Below is a small trained network, with its code and all its weights. Each question gives an input and a class and asks what happens when units are switched off, that is, made to give their printed mean instead of their output.

import numpy as np


def w(rows, s, z=0):
    codes = np.array(rows[::2]) - 128.0
    scale = np.full(codes.shape[1], s)
    scale[-1] = z or s
    return codes * scale


def norm(h):
    return h / np.sqrt((h * h).mean(-1, keepdims=True) + 1e-5)


def f(y):
    return np.maximum(y, 0)


def log_softmax(a):
    a = a - a.max(-1, keepdims=True)
    return a - np.log(np.exp(a).sum(-1, keepdims=True))


def net(x, mask):
    res = np.array(x, float).reshape(1, 5) / 4 @ E
    u = 0
    for l in range(2):
        y = f(norm(res) @ A[l][:, :-1].T + A[l][:, -1])
        res = res + np.where(mask[u : u + 14], y, B[l][:, -1]) @ B[l][:, :-1]
        u += 14
    return log_softmax(norm(res)[-1] @ U[:, :-1].T + U[:, -1])


A, B = {}, {}
E = w([
[138,162,141,126,128],'x0',
[87,122,153,89,188],'x1',
[126,131,130,128,127],'x2',
[105,147,93,2,93],'x3',
[68,213,62,188,148],'x4',
],0.0065)
A[0] = w([
[201,102,119,137,61,98],'0.n0',
[107,116,160,66,224,61],'0.n1',
[73,166,167,69,252,1],'0.n2',
[74,117,105,135,127,142],'0.n3',
[58,191,45,212,206,51],'0.n4',
[65,84,215,121,230,57],'0.n5',
[83,138,104,59,113,126],'0.n6',
[96,111,227,220,167,81],'0.n7',
[61,155,142,90,230,98],'0.n8',
[213,73,200,75,110,82],'0.n9',
[125,170,107,36,113,130],'0.n10',
[165,139,184,253,149,90],'0.n11',
[112,129,198,170,153,1],'0.n12',
[190,176,33,174,11,133],'0.n13',
],0.0079,0.0023)
B[0] = w([
[35,133,172,204,76,183],'0.n0',
[130,103,166,165,6,181],'0.n1',
[91,76,168,188,32,192],'0.n2',
[137,178,143,161,169,161],'0.n3',
[46,163,157,112,217,253],'0.n4',
[175,123,177,159,9,194],'0.n5',
[201,188,53,135,118,190],'0.n6',
[246,133,25,89,67,218],'0.n7',
[71,133,130,198,10,197],'0.n8',
[97,168,195,113,244,214],'0.n9',
[200,146,3,107,136,200],'0.n10',
[164,81,72,68,98,244],'0.n11',
[198,81,92,178,130,157],'0.n12',
[24,79,197,168,53,233],'0.n13',
],0.0057,0.0061)
A[1] = w([
[248,129,77,192,221,121],'1.n0',
[200,111,111,107,33,193],'1.n1',
[37,52,140,180,104,84],'1.n2',
[249,133,2,145,114,45],'1.n3',
[96,180,65,13,100,68],'1.n4',
[188,90,148,134,117,223],'1.n5',
[111,156,227,173,196,113],'1.n6',
[52,173,75,163,130,202],'1.n7',
[81,129,160,142,88,78],'1.n8',
[231,102,229,95,190,209],'1.n9',
[80,214,4,137,209,60],'1.n10',
[135,133,166,170,122,143],'1.n11',
[143,162,145,179,162,3],'1.n12',
[157,100,193,94,239,87],'1.n13',
],0.0075,0.002)
B[1] = w([
[194,102,47,31,124,169],'1.n0',
[79,142,150,175,176,255],'1.n1',
[202,177,127,82,90,216],'1.n2',
[214,85,55,1,175,214],'1.n3',
[236,44,83,206,141,193],'1.n4',
[70,202,102,126,159,194],'1.n5',
[139,105,79,131,167,165],'1.n6',
[163,89,167,64,173,240],'1.n7',
[163,129,146,147,86,179],'1.n8',
[32,186,130,160,174,195],'1.n9',
[112,122,221,125,187,215],'1.n10',
[140,123,93,73,86,168],'1.n11',
[148,75,131,127,134,136],'1.n12',
[46,191,140,167,184,152],'1.n13',
],0.0067,0.006)
U = w([
[212,108,69,96,166,241],'0',
[55,176,177,136,208,112],'1',
[113,129,165,168,9,10],'2',
],0.015,0.0013)

Each question gives the input, the list of numbers given to net, and the class t.
The units are the neurons (one row each of A and B). Each row of codes is followed by its name. A weight is (code - 128) times the scale printed after its matrix; where a second scale follows, it is the last column's (A, B and U).
mask holds one flag per neuron, layer by layer. A switched-off neuron (its flag False) gives its mean, the last column of its row in B, instead of its output. The means were averaged over made-up inputs and are rounded, as every weight is.
A unit's drop is (log p(t) with every unit on - log p(t) with that unit switched off) / (log p(t) with every unit on - log p(t) with every unit switched off).
The circuit of an input: a set's keep is (log p(t) with only the set's units on - log p(t) with every unit switched off) / (log p(t) with every unit on - log p(t) with every unit switched off). Starting from the 12 units with the biggest drops (on a tie, the unit counted first), units are removed one at a time, each time the one whose removal leaves the highest keep (on an exact tie, the one counted first), for as long as the keep stays at least 0.8.
units of the circuit, in order: the units of the circuit, biggest drop first
most important unit: the unit with the biggest drop
top k neurons: the k neurons with the biggest drops, biggest first
top k neurons in layer l: the k neurons of layer l with the biggest drops, biggest first
input [-3,-4,1,-8,7], class 0: most important unit	0.n7
input [4,8,2,2,-7], class 2: top 3 neurons	[0.n1, 0.n5, 0.n2]
input [-3,-7,-2,-5,-7], class 1: units of the circuit, in order	[0.n9, 1.n9, 1.n5]
input [7,7,5,-5,-8], class 1: top 2 neurons	[0.n9, 1.n9]
input [2,5,-7,-8,8], class 0: top 3 neurons in layer 1	[1.n0, 1.n1, 1.n9]
input [7,-8,-2,-8,2], class 0: top 3 neurons	[0.n7, 0.n11, 0.n8]
input [4,5,-4,3,-5], class 1: top 2 neurons in layer 1	[1.n9, 1.n1]
input [5,-4,-8,1,4], class 1: top 2 neurons	[0.n4, 0.n5]
input [-1,-5,-1,3,-6], class 1: top 2 neurons	[0.n9, 0.n8]
input [3,-7,2,7,8], class 1: top 4 neurons	[0.n7, 0.n13, 0.n11, 1.n10]
input [1,7,-4,7,-8], class 1: top 2 neurons in layer 1	[1.n9, 1.n3]
input [7,-5,6,-6,6], class 0: top 2 neurons in layer 1	[1.n1, 1.n9]
input [6,8,4,5,2], class 2: top 2 neurons	[0.n2, 0.n8]
input [-3,6,0,3,-5], class 2: most important unit	0.n1
input [7,3,8,-6,6], class 0: top 2 neurons	[0.n7, 0.n13]
input [2,6,2,-7,6], class 0: top 3 neurons in layer 0	[0.n7, 0.n13, 0.n11]
